Here is a tiny trained network, its code and every weight. The questions are about switching its units off for an input and a class, where a switched-off unit gives its printed mean instead of its output.

import numpy as np


def w(rows, s, z=0):
    codes = np.array(rows[::2]) - 128.0
    scale = np.full(codes.shape[1], s)
    scale[-1] = z or s
    return codes * scale


def f(y):
    return y / 2 * (1 + np.tanh(0.7978845608 * (y + 0.044715 * y**3)))


def log_softmax(a):
    a = a - a.max(-1, keepdims=True)
    return a - np.log(np.exp(a).sum(-1, keepdims=True))


def net(x, mask):
    res = np.array(x, float).reshape(1, 6) / 4 @ E
    y = f(res @ A[0][:, :-1].T + A[0][:, -1])
    res = res + np.where(mask, y, B[0][:, -1]) @ B[0][:, :-1]
    return log_softmax(res[-1] @ U[:, :-1].T + U[:, -1])


A, B = {}, {}
E = w([
[127,128,128,128],'x0',
[129,126,128,129],'x1',
[210,184,140,102],'x2',
[184,92,36,133],'x3',
[128,130,129,132],'x4',
[93,144,99,5],'x5',
],0.016)
A[0] = w([
[248,190,138,120,98],'neuron 1',
[114,190,208,25,76],'neuron 2',
[123,67,99,165,111],'neuron 3',
[166,171,109,64,109],'neuron 4',
[115,38,81,192,115],'neuron 5',
[179,141,202,201,7],'neuron 6',
[61,145,217,152,198],'neuron 7',
[147,90,122,234,182],'neuron 8',
[77,125,244,149,38],'neuron 9',
[54,153,38,31,47],'neuron 10',
],0.012)
B[0] = w([
[89,50,94,157,215],'neuron 1',
[127,195,180,80,217],'neuron 2',
[124,171,132,120,162],'neuron 3',
[159,148,191,105,190],'neuron 4',
[118,176,139,123,194],'neuron 5',
[125,42,214,63,174],'neuron 6',
[173,40,161,98,255],'neuron 7',
[103,175,104,156,239],'neuron 8',
[82,131,3,224,198],'neuron 9',
[122,53,72,192,220],'neuron 10',
],0.014,0.015)
U = w([
[129,98,101,179,254],'0',
[141,51,139,92,94],'1',
[133,253,150,102,50],'2',
],0.019,0.0042)

Each question gives the input, the list of numbers given to net, and the class t.
The units are the neurons (one row each of A and B). Each row of codes is followed by its name. A weight is (code - 128) times the scale printed after its matrix; where a second scale follows, it is the last column's (A, B and U).
mask holds one flag per neuron, in row order. A switched-off neuron (its flag False) gives its mean, the last column of its row in B, instead of its output. The means were averaged over made-up inputs and are rounded, as every weight is.
A unit's drop is (log p(t) with every unit on - log p(t) with that unit switched off) / (log p(t) with every unit on - log p(t) with every unit switched off).
The circuit of an input: a set's keep is (log p(t) with only the set's units on - log p(t) with every unit switched off) / (log p(t) with every unit on - log p(t) with every unit switched off). Starting from all 10 units, units are removed one at a time, each time the one whose removal leaves the highest keep (on an exact tie, the one counted first), for as long as the keep stays at least 0.8.
circuit, biggest first: the units of the circuit, biggest drop first
top k neurons: the k neurons with the biggest drops, biggest first
drop when u is switched off: that unit's drop, to one decimal
input [1,7,-7,3,2,5], class 0: circuit, biggest first -> [neuron 7]
input [-4,-5,1,-2,0,-3], class 1: top 2 neurons -> [neuron 9; neuron 10]
input [-8,8,0,7,-2,0], class 2: top 2 neurons -> [neuron 10; neuron 7]
input [1,-8,2,-7,-4,-2], class 1: top 3 neurons -> [neuron 7; neuron 8; neuron 6]
input [-2,2,1,-5,-8,1], class 2: top 3 neurons -> [neuron 10; neuron 1; neuron 2]
input [0,-6,-1,3,2,4], class 0: top 3 neurons -> [neuron 7; neuron 6; neuron 10]
input [8,-8,1,-3,0,-8], class 1: top 3 neurons -> [neuron 6; neuron 7; neuron 10]
input [8,4,5,0,-1,-8], class 1: top 2 neurons -> [neuron 6; neuron 9]
input [-5,2,1,-6,0,-4], class 1: top 3 neurons -> [neuron 7; neuron 6; neuron 10]
input [3,-4,3,-8,3,-6], class 1: top 2 neurons -> [neuron 6; neuron 7]
input [5,3,4,-7,7,-2], class 1: top 2 neurons -> [neuron 7; neuron 6]
input [0,5,3,-8,-8,4], class 2: drop when neuron 2 is switched off -> 5.4
input [-4,-1,8,-1,8,-2], class 1: drop when neuron 9 is switched off -> 0.2
input [-3,8,3,-3,-8,7], class 2: circuit, biggest first -> [neuron 2]
input [-2,-5,8,-3,0,-2], class 1: drop when neuron 1 is switched off -> 0.1
